Here is a tiny trained network, its code and every weight. The questions are about switching its units off for an input and a class, where a switched-off unit gives its printed mean instead of its output.

import numpy as np


def w(rows, s, z=0):
    codes = np.array(rows[::2]) - 128.0
    scale = np.full(codes.shape[1], s)
    scale[-1] = z or s
    return codes * scale


def norm(h):
    return h / np.sqrt((h * h).mean(-1, keepdims=True) + 1e-5)


def f(y):
    return np.maximum(y, 0)


def log_softmax(a):
    a = a - a.max(-1, keepdims=True)
    return a - np.log(np.exp(a).sum(-1, keepdims=True))


def net(x, mask):
    res = np.array(x, float).reshape(1, 8) / 4 @ E
    u = 0
    for l in range(3):
        y = f(norm(res) @ A[l][:, :-1].T + A[l][:, -1])
        res = res + np.where(mask[u : u + 11], y, B[l][:, -1]) @ B[l][:, :-1]
        u += 11
    return log_softmax(norm(res)[-1] @ U[:, :-1].T + U[:, -1])


A, B = {}, {}
E = w([
[134,213,199,79,233],'x0',
[125,126,130,130,132],'x1',
[130,129,126,126,129],'x2',
[118,78,14,158,252],'x3',
[103,31,199,101,155],'x4',
[122,129,133,133,129],'x5',
[42,135,98,77,132],'x6',
[199,118,90,56,114],'x7',
],0.0028)
A[0] = w([
[105,66,96,119,114,113],'0.n1',
[212,118,129,173,168,130],'0.n2',
[121,78,180,179,76,2],'0.n3',
[94,81,169,125,149,101],'0.n4',
[162,137,193,144,76,160],'0.n5',
[13,115,85,56,119,103],'0.n6',
[58,158,88,57,115,108],'0.n7',
[70,75,185,152,152,114],'0.n8',
[139,49,167,81,138,102],'0.n9',
[58,166,104,49,120,143],'0.n10',
[35,172,162,253,141,125],'0.n11',
],0.0062,0.012)
B[0] = w([
[114,130,127,82,167,163],'0.n1',
[144,94,161,186,157,189],'0.n2',
[208,127,89,1,121,128],'0.n3',
[171,123,123,67,134,148],'0.n4',
[142,84,125,154,187,255],'0.n5',
[214,110,197,231,140,182],'0.n6',
[210,115,165,189,139,165],'0.n7',
[188,121,113,56,136,179],'0.n8',
[162,124,126,23,160,157],'0.n9',
[207,99,146,171,151,219],'0.n10',
[223,107,79,54,115,208],'0.n11',
],0.0069,0.0039)
A[1] = w([
[137,151,160,119,89,124],'1.n1',
[10,133,86,57,146,7],'1.n2',
[142,185,104,151,96,116],'1.n3',
[155,117,126,122,145,143],'1.n4',
[129,124,174,113,93,144],'1.n5',
[150,170,108,191,131,135],'1.n6',
[123,173,98,131,117,102],'1.n7',
[141,138,133,144,101,105],'1.n8',
[98,96,108,129,95,132],'1.n9',
[154,126,123,125,145,145],'1.n10',
[135,97,105,145,90,130],'1.n11',
],0.013,0.011)
B[1] = w([
[89,83,70,202,182,141],'1.n1',
[88,47,77,3,220,128],'1.n2',
[149,75,148,41,181,148],'1.n3',
[115,163,158,132,93,254],'1.n4',
[112,124,41,140,208,168],'1.n5',
[124,69,174,76,154,209],'1.n6',
[170,80,145,23,159,130],'1.n7',
[114,117,105,164,159,137],'1.n8',
[101,203,187,91,172,143],'1.n9',
[99,155,163,124,90,243],'1.n10',
[116,187,202,117,164,182],'1.n11',
],0.0081,0.0065)
A[2] = w([
[111,235,19,175,14,7],'2.n1',
[87,165,145,132,128,126],'2.n2',
[106,206,63,212,34,37],'2.n3',
[133,188,27,127,86,19],'2.n4',
[210,201,23,230,7,12],'2.n5',
[97,113,125,137,159,120],'2.n6',
[94,172,47,159,112,40],'2.n7',
[112,109,95,118,111,42],'2.n8',
[151,136,157,106,133,152],'2.n9',
[99,118,95,134,154,135],'2.n10',
[149,158,140,125,141,148],'2.n11',
],0.013)
B[2] = w([
[23,91,98,161,169,128],'2.n1',
[56,152,118,114,131,137],'2.n2',
[43,217,190,214,221,128],'2.n3',
[70,161,241,78,182,128],'2.n4',
[243,236,202,28,246,128],'2.n5',
[112,137,103,135,112,140],'2.n6',
[61,180,93,63,138,128],'2.n7',
[131,118,59,85,147,128],'2.n8',
[112,140,99,141,106,254],'2.n9',
[136,95,75,158,136,132],'2.n10',
[116,118,110,135,99,205],'2.n11',
],0.013,0.0094)
U = w([
[210,88,198,226,174,134],'0',
[79,91,6,190,205,11],'1',
[163,68,161,4,176,3],'2',
[54,228,155,123,118,55],'3',
[139,151,87,114,46,53],'4',
[108,137,125,139,88,225],'5',
[113,126,139,147,92,170],'6',
[111,129,135,139,106,132],'7',
],0.011,0.0019)

Each question gives the input, the list of numbers given to net, and the class t.
The units are the neurons (one row each of A and B). Each row of codes is followed by its name. A weight is (code - 128) times the scale printed after its matrix; where a second scale follows, it is the last column's (A, B and U).
mask holds one flag per neuron, layer by layer. A switched-off neuron (its flag False) gives its mean, the last column of its row in B, instead of its output. The means were averaged over made-up inputs and are rounded, as every weight is.
A unit's drop is (log p(t) with every unit on - log p(t) with that unit switched off) / (log p(t) with every unit on - log p(t) with every unit switched off).
The circuit of an input: a set's keep is (log p(t) with only the set's units on - log p(t) with every unit switched off) / (log p(t) with every unit on - log p(t) with every unit switched off). Starting from the 12 units with the biggest drops (on a tie, the unit counted first), units are removed one at a time, each time the one whose removal leaves the highest keep (on an exact tie, the one counted first), for as long as the keep stays at least 0.8.
units of the circuit, in order: the units of the circuit, biggest drop first
most important unit: the unit with the biggest drop
top k neurons: the k neurons with the biggest drops, biggest first
top k neurons in layer l: the k neurons of layer l with the biggest drops, biggest first
input [5,-3,-3,-6,-6,-5,-1,4], class 1: top 3 neurons => [1.n1; 1.n5; 1.n11]
input [2,-4,0,-7,-3,2,0,-8], class 4: top 3 neurons => [0.n11; 0.n5; 0.n6]
input [-1,-4,-6,-5,-3,-6,-7,4], class 0: units of the circuit, in order => [0.n5]
input [7,-7,5,-8,-5,-3,-5,-4], class 1: top 2 neurons in layer 1 => [1.n1; 1.n5]
input [-4,-7,6,4,5,6,-5,8], class 4: units of the circuit, in order => [1.n6; 0.n5; 0.n10]
input [-7,3,3,0,1,-1,6,7], class 3: units of the circuit, in order => [1.n11; 1.n9]
input [-4,3,7,-8,0,-2,6,8], class 1: units of the circuit, in order => [1.n5; 1.n1]
input [1,-1,6,0,-7,-6,3,1], class 2: units of the circuit, in order => [1.n6; 1.n3]
input [-3,-3,2,-5,8,5,-2,-4], class 2: top 2 neurons in layer 0 => [0.n5; 0.n8]
input [5,-1,1,3,-7,3,-1,5], class 2: top 2 neurons => [0.n5; 1.n6]
input [-2,5,3,-8,-2,-2,4,7], class 1: top 3 neurons => [0.n11; 1.n5; 1.n1]
input [-7,5,6,-5,-1,-1,2,-6], class 3: top 2 neurons in layer 1 => [1.n11; 1.n9]
input [-5,0,2,-6,5,-6,7,7], class 0: top 2 neurons in layer 0 => [0.n6; 0.n10]
input [-1,2,3,1,-8,-5,5,-2], class 2: top 3 neurons => [1.n6; 1.n3; 0.n5]
input [-8,7,8,-4,1,-2,5,-5], class 3: most important unit => 1.n11
input [8,4,-7,7,5,-3,4,-3], class 3: units of the circuit, in order => [0.n5; 1.n5; 1.n6]
input [3,-1,0,-3,3,3,-2,-4], class 4: top 2 neurons => [0.n11; 1.n6]
input [-6,8,-8,-8,2,1,-6,5], class 1: top 2 neurons in layer 1 => [1.n5; 1.n1]
input [-1,-2,8,6,-8,7,8,-7], class 0: units of the circuit, in order => [0.n6; 0.n10; 0.n7; 1.n6]
input [-3,-3,-3,3,7,-6,3,-6], class 2: most important unit => 0.n8
